Below are the code and all the weights of a small trained network. Each question names an input and a class and asks about switching units off, where a switched-off unit gives its printed mean instead of its output.

import numpy as np


def w(rows, s, z=0):
    codes = np.array(rows[::2]) - 128.0
    scale = np.full(codes.shape[1], s)
    scale[-1] = z or s
    return codes * scale


def norm(h):
    return h / np.sqrt((h * h).mean(-1, keepdims=True) + 1e-5)


def f(y):
    return y / 2 * (1 + np.tanh(0.7978845608 * (y + 0.044715 * y**3)))


def log_softmax(a):
    a = a - a.max(-1, keepdims=True)
    return a - np.log(np.exp(a).sum(-1, keepdims=True))


def net(x, mask):
    res = np.array(x, float).reshape(1, 4) / 4 @ E
    u = 0
    for l in range(3):
        y = f(norm(res) @ A[l][:, :-1].T + A[l][:, -1])
        res = res + np.where(mask[u : u + 4], y, B[l][:, -1]) @ B[l][:, :-1]
        u += 4
    return log_softmax(norm(res)[-1] @ U[:, :-1].T + U[:, -1])


A, B = {}, {}
E = w([
[114,123,94,136,135,162,144],'x0',
[67,111,64,119,166,167,185],'x1',
[174,114,96,113,139,207,142],'x2',
[132,137,102,254,69,161,27],'x3',
],0.0068)
A[0] = w([
[108,124,156,108,104,35,160,2],'0.n1',
[97,127,154,104,148,46,136,7],'0.n2',
[175,134,163,7,153,121,198,41],'0.n3',
[127,131,176,62,136,15,151,59],'0.n4',
],0.014,0.003)
B[0] = w([
[90,183,143,127,190,68,81,168],'0.n1',
[30,128,152,105,161,86,60,165],'0.n2',
[233,4,83,84,82,141,157,250],'0.n3',
[67,184,238,98,158,57,112,213],'0.n4',
],0.011,0.013)
A[1] = w([
[36,160,40,121,181,188,254,13],'1.n1',
[37,158,90,128,111,189,242,8],'1.n2',
[232,159,178,241,60,115,19,132],'1.n3',
[161,208,138,66,179,195,230,37],'1.n4',
],0.0096,0.0012)
B[1] = w([
[79,110,133,180,231,179,126,177],'1.n1',
[100,133,100,175,221,177,143,158],'1.n2',
[171,138,118,163,10,108,64,254],'1.n3',
[105,67,120,104,73,133,148,135],'1.n4',
],0.012,0.0089)
A[2] = w([
[50,214,177,80,152,52,192,20],'2.n1',
[251,110,91,8,214,185,241,4],'2.n2',
[203,153,142,113,109,38,135,94],'2.n3',
[240,172,253,97,106,126,156,111],'2.n4',
],0.011,0.0019)
B[2] = w([
[160,207,213,118,132,119,66,195],'2.n1',
[13,10,112,123,56,113,173,255],'2.n2',
[115,169,82,160,159,179,207,206],'2.n3',
[185,212,74,103,179,186,189,198],'2.n4',
],0.011,0.0086)
U = w([
[175,175,127,113,134,159,174,3],'0',
[57,122,113,199,231,210,132,108],'1',
[86,184,229,73,185,76,96,212],'2',
[126,19,115,64,89,142,216,189],'3',
[181,167,112,189,11,150,78,177],'4',
],0.012,0.004)

Each question gives the input, the list of numbers given to net, and the class t.
The units are the neurons (one row each of A and B). Each row of codes is followed by its name. A weight is (code - 128) times the scale printed after its matrix; where a second scale follows, it is the last column's (A, B and U).
mask holds one flag per neuron, layer by layer. A switched-off neuron (its flag False) gives its mean, the last column of its row in B, instead of its output. The means were averaged over made-up inputs and are rounded, as every weight is.
A unit's drop is (log p(t) with every unit on - log p(t) with that unit switched off) / (log p(t) with every unit on - log p(t) with every unit switched off).
unit that matters most: the unit with the biggest drop
k most important neurons: the k neurons with the biggest drops, biggest first
top k neurons in layer l: the k neurons of layer l with the biggest drops, biggest first
drop of u: that unit's drop, to one decimal
input [6,-1,6,2], class 1: 4 most important neurons	(0.n3, 0.n4, 0.n1, 1.n1)
input [8,-6,2,-1], class 0: top 3 neurons in layer 1	(1.n1, 1.n2, 1.n4)
input [5,5,-3,5], class 1: 2 most important neurons	(0.n3, 0.n4)
input [2,-6,4,0], class 4: 3 most important neurons	(0.n3, 1.n3, 0.n4)
input [-2,6,2,0], class 1: 2 most important neurons	(0.n3, 1.n1)
input [-2,-5,5,0], class 4: 4 most important neurons	(0.n3, 0.n4, 1.n3, 2.n2)
input [8,5,-3,-2], class 1: 2 most important neurons	(0.n3, 1.n1)
input [4,-2,-1,-1], class 2: unit that matters most	0.n4
input [7,-1,5,2], class 1: top 2 neurons in layer 0	(0.n3, 0.n4)
input [8,7,5,-2], class 1: top 2 neurons in layer 1	(1.n1, 1.n2)
input [7,0,0,1], class 1: drop of 0.n4	1.0
input [6,5,8,5], class 1: drop of 0.n3	1.9
input [2,2,-6,-8], class 2: drop of 0.n4	0.9
